Below are the code and all the weights of a small trained network. Each question names an input and a class and asks about switching units off, where a switched-off unit gives its printed mean instead of its output.

import numpy as np


def w(rows, s, z=0):
    codes = np.array(rows[::2]) - 128.0
    scale = np.full(codes.shape[1], s)
    scale[-1] = z or s
    return codes * scale


def f(y):
    return y / 2 * (1 + np.tanh(0.7978845608 * (y + 0.044715 * y**3)))


def log_softmax(a):
    a = a - a.max(-1, keepdims=True)
    return a - np.log(np.exp(a).sum(-1, keepdims=True))


def net(x, mask):
    res = np.array(x, float).reshape(1, 3) / 4 @ E
    y = f(res @ A[0][:, :-1].T + A[0][:, -1])
    res = res + np.where(mask, y, B[0][:, -1]) @ B[0][:, :-1]
    return log_softmax(res[-1] @ U[:, :-1].T + U[:, -1])


A, B = {}, {}
E = w([
[87,81,232,88,57,69],'x0',
[184,21,135,113,122,206],'x1',
[109,95,115,12,177,151],'x2',
],0.011)
A[0] = w([
[97,159,113,60,119,158,145],'neuron 1',
[75,138,109,131,130,90,199],'neuron 2',
[190,78,147,164,73,171,168],'neuron 3',
[90,129,116,157,139,79,22],'neuron 4',
[158,124,45,163,153,138,82],'neuron 5',
[149,51,112,126,71,181,158],'neuron 6',
[113,157,112,72,151,112,124],'neuron 7',
[157,125,186,104,106,66,87],'neuron 8',
[98,139,123,34,174,137,128],'neuron 9',
[81,189,130,132,140,84,151],'neuron 10',
[85,97,151,113,85,98,75],'neuron 11',
[94,200,129,107,81,101,199],'neuron 12',
[106,148,106,151,153,179,41],'neuron 13',
[140,147,73,127,128,140,76],'neuron 14',
[67,114,115,74,196,108,76],'neuron 15',
[127,201,127,106,170,66,175],'neuron 16',
[132,151,116,179,93,97,74],'neuron 17',
[155,141,97,135,150,119,54],'neuron 18',
[105,173,108,129,149,152,1],'neuron 19',
[106,150,91,152,157,174,38],'neuron 20',
[143,129,210,110,106,96,167],'neuron 21',
[88,120,133,251,75,108,171],'neuron 22',
[84,157,111,140,177,182,74],'neuron 23',
[141,123,126,219,109,108,73],'neuron 24',
],0.013,0.0038)
B[0] = w([
[86,60,74,236,78,114,181],'neuron 1',
[175,119,145,130,174,164,185],'neuron 2',
[60,135,101,127,188,197,192],'neuron 3',
[59,88,179,80,137,132,156],'neuron 4',
[164,90,235,81,167,53,203],'neuron 5',
[91,139,161,118,211,187,200],'neuron 6',
[93,83,66,108,146,116,175],'neuron 7',
[197,147,122,126,114,28,186],'neuron 8',
[84,67,35,196,80,43,223],'neuron 9',
[95,175,80,45,229,165,221],'neuron 10',
[205,140,178,102,125,51,183],'neuron 11',
[105,121,130,135,209,114,218],'neuron 12',
[127,80,177,109,129,72,160],'neuron 13',
[136,41,186,117,92,61,164],'neuron 14',
[67,46,89,196,48,79,195],'neuron 15',
[126,193,137,125,253,179,225],'neuron 16',
[24,96,71,159,94,89,188],'neuron 17',
[200,102,164,43,66,91,150],'neuron 18',
[128,104,209,43,128,101,153],'neuron 19',
[162,97,223,100,102,64,173],'neuron 20',
[200,97,236,112,207,85,203],'neuron 21',
[96,65,29,168,112,73,250],'neuron 22',
[170,144,187,85,91,65,173],'neuron 23',
[67,54,163,175,60,62,200],'neuron 24',
],0.007,0.012)
U = w([
[46,51,86,153,67,111,109],'0',
[253,126,196,82,119,68,143],'1',
[71,109,127,95,222,207,168],'2',
[153,107,82,159,184,159,165],'3',
[213,165,91,131,61,160,1],'4',
[145,163,107,116,93,201,1],'5',
],0.011,0.004)

Each question gives the input, the list of numbers given to net, and the class t.
The units are the neurons (one row each of A and B). Each row of codes is followed by its name. A weight is (code - 128) times the scale printed after its matrix; where a second scale follows, it is the last column's (A, B and U).
mask holds one flag per neuron, in row order. A switched-off neuron (its flag False) gives its mean, the last column of its row in B, instead of its output. The means were averaged over made-up inputs and are rounded, as every weight is.
A unit's drop is (log p(t) with every unit on - log p(t) with that unit switched off) / (log p(t) with every unit on - log p(t) with every unit switched off).
The circuit of an input: a set's keep is (log p(t) with only the set's units on - log p(t) with every unit switched off) / (log p(t) with every unit on - log p(t) with every unit switched off). Starting from the 12 units with the biggest drops (on a tie, the unit counted first), units are removed one at a time, each time the one whose removal leaves the highest keep (on an exact tie, the one counted first), for as long as the keep stays at least 0.8.
units of the circuit, in order: the units of the circuit, biggest drop first
top k neurons: the k neurons with the biggest drops, biggest first
drop when u is switched off: that unit's drop, to one decimal
input [-3,8,-7], class 2: units of the circuit, in order : neuron 3
input [-7,-5,6], class 1: top 2 neurons : neuron 23; neuron 5
input [0,-2,2], class 3: units of the circuit, in order : neuron 24; neuron 17; neuron 5
input [-4,4,0], class 1: top 3 neurons : neuron 10; neuron 16; neuron 5
input [2,-8,6], class 2: top 2 neurons : neuron 16; neuron 10
input [-5,-7,-5], class 2: top 2 neurons : neuron 16; neuron 10
input [8,8,-7], class 1: top 4 neurons : neuron 21; neuron 11; neuron 8; neuron 9
input [-8,-1,-8], class 0: top 3 neurons : neuron 22; neuron 17; neuron 24
input [-1,7,7], class 0: top 4 neurons : neuron 9; neuron 16; neuron 10; neuron 15
input [7,7,-2], class 1: top 4 neurons : neuron 11; neuron 8; neuron 21; neuron 10
input [-5,8,-4], class 2: top 2 neurons : neuron 3; neuron 6
input [5,6,-1], class 2: top 2 neurons : neuron 3; neuron 6
input [2,8,-5], class 2: top 2 neurons : neuron 6; neuron 3
input [-1,-7,8], class 0: units of the circuit, in order : neuron 15
input [2,7,-6], class 2: drop when neuron 6 is switched off : 0.6
input [-8,7,8], class 0: drop when neuron 21 is switched off : 0.2
input [-5,5,-2], class 1: drop when neuron 10 is switched off : 0.4
